Below are the code and all the weights of a small trained network. Each question names an input and a class and asks about switching units off, where a switched-off unit gives its printed mean instead of its output.

import numpy as np


def w(rows, s, z=0):
    codes = np.array(rows[::2]) - 128.0
    scale = np.full(codes.shape[1], s)
    scale[-1] = z or s
    return codes * scale


def f(y):
    return np.maximum(y, 0)


def log_softmax(a):
    a = a - a.max(-1, keepdims=True)
    return a - np.log(np.exp(a).sum(-1, keepdims=True))


def net(x, mask):
    res = np.array(x, float).reshape(1, 7) / 4 @ E
    y = f(res @ A[0][:, :-1].T + A[0][:, -1])
    res = res + np.where(mask, y, B[0][:, -1]) @ B[0][:, :-1]
    return log_softmax(res[-1] @ U[:, :-1].T + U[:, -1])


A, B = {}, {}
E = w([
[102,108,100,148,255,96,131,151,55,112],'x0',
[114,151,82,196,151,152,140,38,142,237],'x1',
[181,232,163,150,187,130,169,221,89,152],'x2',
[148,91,169,76,125,160,118,109,133,95],'x3',
[97,83,135,230,105,79,113,176,101,67],'x4',
[134,201,138,56,122,65,45,192,217,115],'x5',
[125,113,84,82,121,35,41,69,83,134],'x6',
],0.0099)
A[0] = w([
[98,115,43,171,220,52,74,74,110,189,190],'neuron 0',
[123,48,93,159,130,227,209,90,88,166,102],'neuron 1',
[100,93,62,186,95,45,44,85,204,185,95],'neuron 2',
[144,117,133,13,225,110,86,168,128,55,84],'neuron 3',
[134,134,130,46,5,132,89,75,196,128,69],'neuron 4',
[151,101,148,28,48,129,76,118,163,101,128],'neuron 5',
[128,55,102,168,151,163,185,71,88,145,66],'neuron 6',
[101,66,92,155,116,161,158,79,140,111,234],'neuron 7',
[167,239,114,134,189,173,164,156,130,190,183],'neuron 8',
[98,44,121,170,102,196,180,63,100,137,119],'neuron 9',
[106,122,177,187,45,109,131,157,113,46,133],'neuron 10',
[169,232,77,135,185,129,137,123,65,225,37],'neuron 11',
[162,139,187,146,100,102,157,146,117,94,3],'neuron 12',
[80,96,53,160,100,87,73,99,167,149,43],'neuron 13',
[119,44,151,131,130,178,167,121,151,137,116],'neuron 14',
[119,135,159,42,2,129,87,93,215,141,87],'neuron 15',
[144,246,168,123,99,234,202,155,250,161,117],'neuron 16',
],0.0079,0.0033)
B[0] = w([
[53,147,103,161,133,115,141,68,104,151,224],'neuron 0',
[153,96,192,108,102,174,184,104,108,98,216],'neuron 1',
[64,132,79,166,100,150,103,122,176,149,207],'neuron 2',
[81,55,177,64,182,79,79,123,125,71,219],'neuron 3',
[199,112,47,72,62,115,103,91,147,159,222],'neuron 4',
[176,109,93,107,112,83,69,136,146,128,215],'neuron 5',
[119,79,143,129,119,187,179,97,88,140,195],'neuron 6',
[144,103,123,140,75,154,125,120,139,107,192],'neuron 7',
[111,189,188,93,173,136,184,130,140,177,223],'neuron 8',
[162,60,169,137,54,218,173,104,108,94,208],'neuron 9',
[142,157,122,179,61,86,108,191,83,115,189],'neuron 10',
[147,180,114,80,164,105,180,92,82,181,207],'neuron 11',
[133,141,146,163,144,104,112,154,133,131,149],'neuron 12',
[83,92,107,159,113,110,107,115,155,156,179],'neuron 13',
[154,115,145,137,96,130,111,133,139,80,171],'neuron 14',
[224,119,60,98,91,98,76,112,141,186,232],'neuron 15',
[136,173,179,111,159,187,131,204,255,170,252],'neuron 16',
],0.0097,0.014)
U = w([
[29,132,52,197,101,134,119,81,150,148,115],'0',
[162,129,140,104,198,133,91,128,196,107,1],'1',
[151,173,119,235,102,85,130,242,87,58,158],'2',
[75,90,147,61,188,72,92,166,108,2,105],'3',
[210,129,25,81,67,111,83,111,164,146,163],'4',
[135,222,179,99,165,176,161,189,215,159,62],'5',
[112,209,113,96,202,108,182,67,35,171,91],'6',
[150,67,149,153,81,202,179,96,95,87,227],'7',
],0.0093,0.002)

Each question gives the input, the list of numbers given to net, and the class t.
The units are the neurons (one row each of A and B). Each row of codes is followed by its name. A weight is (code - 128) times the scale printed after its matrix; where a second scale follows, it is the last column's (A, B and U).
mask holds one flag per neuron, in row order. A switched-off neuron (its flag False) gives its mean, the last column of its row in B, instead of its output. The means were averaged over made-up inputs and are rounded, as every weight is.
A unit's drop is (log p(t) with every unit on - log p(t) with that unit switched off) / (log p(t) with every unit on - log p(t) with every unit switched off).
The circuit of an input: a set's keep is (log p(t) with only the set's units on - log p(t) with every unit switched off) / (log p(t) with every unit on - log p(t) with every unit switched off). Starting from the 12 units with the biggest drops (on a tie, the unit counted first), units are removed one at a time, each time the one whose removal leaves the highest keep (on an exact tie, the one counted first), for as long as the keep stays at least 0.8.
units of the circuit, in order: the units of the circuit, biggest drop first
top k neurons: the k neurons with the biggest drops, biggest first
drop of u: that unit's drop, to one decimal
input [4,-6,-5,-7,-3,7,-6], class 3: units of the circuit, in order => [neuron 3]
input [-5,6,4,5,-5,-3,4], class 5: units of the circuit, in order => [neuron 16; neuron 8]
input [7,0,1,-3,6,2,-2], class 2: top 2 neurons => [neuron 11; neuron 3]
input [0,-1,8,-3,-1,-8,-3], class 5: top 3 neurons => [neuron 8; neuron 16; neuron 0]
input [3,6,-3,-2,1,1,-5], class 7: top 2 neurons => [neuron 1; neuron 9]
input [4,3,-5,-2,3,7,-7], class 0: top 2 neurons => [neuron 8; neuron 16]
input [4,-8,-6,6,-8,8,-8], class 4: drop of neuron 5 => 0.1
input [-2,-4,6,-8,4,3,1], class 2: drop of neuron 16 => 0.3
input [6,-2,-4,4,0,6,3], class 3: drop of neuron 3 => 0.4
input [5,-1,2,-3,-5,-3,6], class 6: drop of neuron 1 => 0.0
input [6,3,-2,5,1,5,5], class 0: top 2 neurons => [neuron 0; neuron 2]
input [-6,-7,-6,-1,-5,-5,-7], class 4: top 2 neurons => [neuron 15; neuron 4]
